Here is a tiny trained network, its code and every weight. The questions are about switching its units off for an input and a class, where a switched-off unit gives its printed mean instead of its output.

import numpy as np


def w(rows, s, z=0):
    codes = np.array(rows[::2]) - 128.0
    scale = np.full(codes.shape[1], s)
    scale[-1] = z or s
    return codes * scale


def norm(h):
    return h / np.sqrt((h * h).mean(-1, keepdims=True) + 1e-5)


def f(y):
    return y / 2 * (1 + np.tanh(0.7978845608 * (y + 0.044715 * y**3)))


def log_softmax(a):
    a = a - a.max(-1, keepdims=True)
    return a - np.log(np.exp(a).sum(-1, keepdims=True))


def net(x, mask):
    res = np.array(x, float).reshape(1, 8) / 4 @ E
    u = 0
    for l in range(3):
        y = f(norm(res) @ A[l][:, :-1].T + A[l][:, -1])
        res = res + np.where(mask[u : u + 15], y, B[l][:, -1]) @ B[l][:, :-1]
        u += 15
    return log_softmax(norm(res)[-1] @ U[:, :-1].T + U[:, -1])


A, B = {}, {}
E = w([
[124,129,123,129,131,130,131,119],'x0',
[124,119,123,120,129,123,133,132],'x1',
[191,155,79,98,126,22,95,109],'x2',
[129,193,146,145,142,108,212,154],'x3',
[52,153,95,191,72,104,96,167],'x4',
[123,105,129,142,2,141,180,67],'x5',
[69,151,191,66,133,109,81,104],'x6',
[119,161,113,140,135,147,137,97],'x7',
],0.0083)
A[0] = w([
[189,182,26,97,69,84,88,125,74],'0.n1',
[105,197,116,175,82,126,84,168,97],'0.n2',
[89,247,229,64,77,128,21,29,77],'0.n3',
[199,108,179,56,157,156,168,80,76],'0.n4',
[135,89,91,112,115,141,64,40,30],'0.n5',
[142,55,67,91,54,166,13,85,150],'0.n6',
[98,100,139,165,125,210,147,155,87],'0.n7',
[198,188,127,118,109,9,76,71,51],'0.n8',
[126,87,101,97,138,219,27,144,96],'0.n9',
[148,148,100,105,122,110,116,142,5],'0.n10',
[219,99,37,255,145,171,133,130,84],'0.n11',
[120,199,143,85,105,92,238,186,164],'0.n12',
[210,108,35,95,116,115,158,67,148],'0.n13',
[99,55,35,131,196,151,115,155,189],'0.n14',
[9,97,72,185,102,40,146,162,120],'0.n15',
],0.0068,0.0029)
B[0] = w([
[65,83,152,204,206,105,152,120,200],'0.n1',
[185,98,60,124,107,135,72,139,172],'0.n2',
[115,124,132,56,103,90,194,207,208],'0.n3',
[178,77,43,129,127,188,56,148,189],'0.n4',
[174,203,154,177,125,130,95,137,150],'0.n5',
[165,210,138,150,89,84,156,77,253],'0.n6',
[91,82,166,143,190,137,160,96,183],'0.n7',
[97,50,110,194,224,116,147,119,215],'0.n8',
[146,177,131,161,146,106,143,124,200],'0.n9',
[78,118,136,116,187,137,115,159,111],'0.n10',
[114,140,114,62,38,96,236,231,230],'0.n11',
[200,200,171,147,63,97,51,22,202],'0.n12',
[160,103,122,117,160,130,179,117,206],'0.n13',
[140,254,219,163,107,136,183,143,216],'0.n14',
[172,120,85,95,133,158,78,137,226],'0.n15',
],0.0081,0.0044)
A[1] = w([
[106,76,97,127,169,153,116,203,28],'1.n1',
[71,161,71,177,91,141,59,158,44],'1.n2',
[64,110,207,194,112,238,149,113,117],'1.n3',
[80,115,171,46,110,99,145,147,198],'1.n4',
[98,92,197,81,200,121,146,43,210],'1.n5',
[97,135,2,162,80,115,102,166,142],'1.n6',
[187,103,89,113,141,187,148,47,74],'1.n7',
[174,115,96,148,76,100,218,126,163],'1.n8',
[95,91,157,151,117,79,164,143,54],'1.n9',
[131,180,135,128,216,114,126,183,102],'1.n10',
[95,117,191,130,118,221,160,174,50],'1.n11',
[109,97,60,103,106,137,131,103,250],'1.n12',
[111,143,135,62,105,118,91,165,86],'1.n13',
[71,157,130,52,156,92,86,88,140],'1.n14',
[80,119,159,207,153,117,166,125,59],'1.n15',
],0.0083,0.0021)
B[1] = w([
[172,162,143,151,60,126,90,55,134],'1.n1',
[192,150,1,21,115,194,43,85,161],'1.n2',
[135,111,58,192,191,23,85,104,206],'1.n3',
[138,104,112,191,91,106,209,185,155],'1.n4',
[156,85,35,195,54,144,104,185,179],'1.n5',
[141,117,163,47,174,166,71,167,200],'1.n6',
[98,134,116,47,75,149,56,126,176],'1.n7',
[45,127,213,148,126,109,71,194,253],'1.n8',
[134,84,85,109,166,123,113,149,137],'1.n9',
[47,154,224,88,65,161,107,94,213],'1.n10',
[98,147,37,168,178,93,79,137,183],'1.n11',
[103,109,210,97,167,126,149,148,155],'1.n12',
[168,83,148,105,151,70,178,180,138],'1.n13',
[125,196,106,153,97,77,193,184,158],'1.n14',
[157,62,123,122,177,123,85,119,151],'1.n15',
],0.0065,0.0059)
A[2] = w([
[56,122,52,184,149,147,132,153,111],'2.n1',
[107,200,128,205,78,155,151,20,254],'2.n2',
[157,189,103,196,33,120,86,150,165],'2.n3',
[171,110,93,127,113,189,65,157,121],'2.n4',
[91,133,48,155,42,141,193,93,92],'2.n5',
[221,109,76,196,121,167,210,173,121],'2.n6',
[133,65,124,194,171,59,111,77,101],'2.n7',
[55,85,209,109,101,88,131,133,129],'2.n8',
[111,89,163,132,141,212,124,120,88],'2.n9',
[132,132,111,152,96,212,144,164,103],'2.n10',
[207,69,184,53,167,221,213,50,142],'2.n11',
[62,199,173,69,200,152,60,106,151],'2.n12',
[135,27,213,109,73,69,91,120,197],'2.n13',
[165,241,211,207,101,87,36,160,170],'2.n14',
[106,253,136,63,164,86,109,91,173],'2.n15',
],0.0075,0.0035)
B[2] = w([
[202,110,127,105,156,40,129,142,159],'2.n1',
[159,49,184,124,105,92,137,72,178],'2.n2',
[145,82,132,34,135,94,156,41,201],'2.n3',
[191,187,133,103,165,146,124,110,157],'2.n4',
[142,85,135,155,109,186,167,222,142],'2.n5',
[72,254,131,118,132,43,93,211,150],'2.n6',
[36,111,89,210,96,169,117,57,173],'2.n7',
[173,101,107,137,124,221,169,206,154],'2.n8',
[144,93,19,199,100,43,87,133,124],'2.n9',
[67,206,113,69,212,56,92,131,138],'2.n10',
[83,136,32,72,106,170,44,140,154],'2.n11',
[95,44,102,116,96,201,193,170,171],'2.n12',
[53,169,153,165,132,235,91,117,189],'2.n13',
[141,124,202,119,131,199,160,16,254],'2.n14',
[157,73,109,186,127,190,181,133,188],'2.n15',
],0.0058,0.0082)
U = w([
[105,160,152,119,89,69,154,247,105],'0',
[103,107,84,221,181,58,71,115,127],'1',
[164,148,66,61,116,154,28,151,88],'2',
[109,118,173,146,100,164,129,125,254],'3',
[167,157,182,147,100,115,134,48,68],'4',
],0.013,0.0044)

Each question gives the input, the list of numbers given to net, and the class t.
The units are the neurons (one row each of A and B). Each row of codes is followed by its name. A weight is (code - 128) times the scale printed after its matrix; where a second scale follows, it is the last column's (A, B and U).
mask holds one flag per neuron, layer by layer. A switched-off neuron (its flag False) gives its mean, the last column of its row in B, instead of its output. The means were averaged over made-up inputs and are rounded, as every weight is.
A unit's drop is (log p(t) with every unit on - log p(t) with that unit switched off) / (log p(t) with every unit on - log p(t) with every unit switched off).
The circuit of an input: a set's keep is (log p(t) with only the set's units on - log p(t) with every unit switched off) / (log p(t) with every unit on - log p(t) with every unit switched off). Starting from the 12 units with the biggest drops (on a tie, the unit counted first), units are removed one at a time, each time the one whose removal leaves the highest keep (on an exact tie, the one counted first), for as long as the keep stays at least 0.8.
circuit, biggest first: the units of the circuit, biggest drop first
unit that matters most: the unit with the biggest drop
k most important neurons: the k neurons with the biggest drops, biggest first
k most important neurons of layer l: the k neurons of layer l with the biggest drops, biggest first
input [-8,5,-5,7,-7,6,-6,5], class 2: 2 most important neurons -> (2.n11, 1.n7)
input [-8,-4,8,-7,3,0,6,2], class 1: circuit, biggest first -> (0.n8)
input [-6,-6,-1,-6,3,-8,6,-2], class 3: 2 most important neurons of layer 2 -> (2.n14, 2.n15)
input [-1,4,-7,7,-1,4,8,3], class 0: circuit, biggest first -> (0.n3, 1.n4, 2.n14)
input [1,-7,2,6,4,-6,-1,1], class 3: circuit, biggest first -> (1.n10, 2.n15)
input [1,-6,4,1,-6,-3,5,-1], class 2: 4 most important neurons of layer 0 -> (0.n4, 0.n11, 0.n8, 0.n14)
input [6,7,-4,-1,-8,-8,-6,-3], class 2: circuit, biggest first -> (2.n11, 0.n1)
input [-1,1,-4,2,4,3,-2,-1], class 1: 4 most important neurons -> (0.n7, 1.n3, 0.n4, 0.n6)
input [3,5,7,-8,3,-7,-5,-4], class 4: circuit, biggest first -> (0.n14, 2.n14, 0.n6)
input [-8,-8,-2,-7,-5,1,0,-5], class 4: 3 most important neurons -> (0.n6, 0.n9, 0.n5)
input [2,-7,6,8,3,-5,-6,2], class 4: circuit, biggest first -> (0.n12, 2.n14)
input [6,-6,0,2,7,2,-6,-3], class 2: 2 most important neurons -> (0.n15, 1.n6)
input [0,-4,4,-6,1,4,-7,-3], class 0: 3 most important neurons of layer 0 -> (0.n11, 0.n12, 0.n13)
input [2,-7,2,-1,-1,-1,-6,-1], class 0: circuit, biggest first -> (0.n11)
input [0,-8,3,-2,7,5,-5,2], class 2: 3 most important neurons -> (1.n6, 0.n15, 1.n2)
input [4,6,8,5,-5,-8,4,-5], class 1: 4 most important neurons -> (0.n8, 0.n11, 1.n5, 1.n8)
input [-1,8,-6,-7,7,3,-6,7], class 2: 3 most important neurons -> (1.n2, 0.n15, 1.n6)
input [-8,-5,4,8,2,-8,5,2], class 3: 3 most important neurons of layer 2 -> (2.n12, 2.n14, 2.n15)
input [-4,1,8,7,3,-1,-1,8], class 1: 4 most important neurons -> (0.n8, 0.n1, 0.n14, 0.n6)
input [-2,1,2,5,4,-6,3,-2], class 3: 4 most important neurons -> (2.n12, 1.n10, 0.n6, 2.n15)
input [-7,-7,-1,0,7,-6,-6,7], class 2: unit that matters most -> 1.n2
input [-2,3,2,-7,-7,-7,-7,3], class 0: circuit, biggest first -> (0.n11, 0.n14)
input [-1,-4,5,-8,-3,-2,1,2], class 4: 2 most important neurons of layer 0 -> (0.n6, 0.n5)
input [6,7,-2,-7,4,2,-6,-8], class 4: 2 most important neurons -> (0.n6, 0.n14)
input [-1,7,-6,8,-3,-2,3,8], class 4: 3 most important neurons -> (0.n12, 0.n8, 0.n1)
input [6,-4,7,-6,-1,4,-7,-7], class 0: 3 most important neurons -> (0.n11, 0.n12, 1.n3)
input [-7,-8,-5,-2,-3,-5,-5,5], class 0: circuit, biggest first -> (0.n11, 2.n6)
input [3,0,-8,8,6,1,-1,3], class 1: unit that matters most -> 1.n3
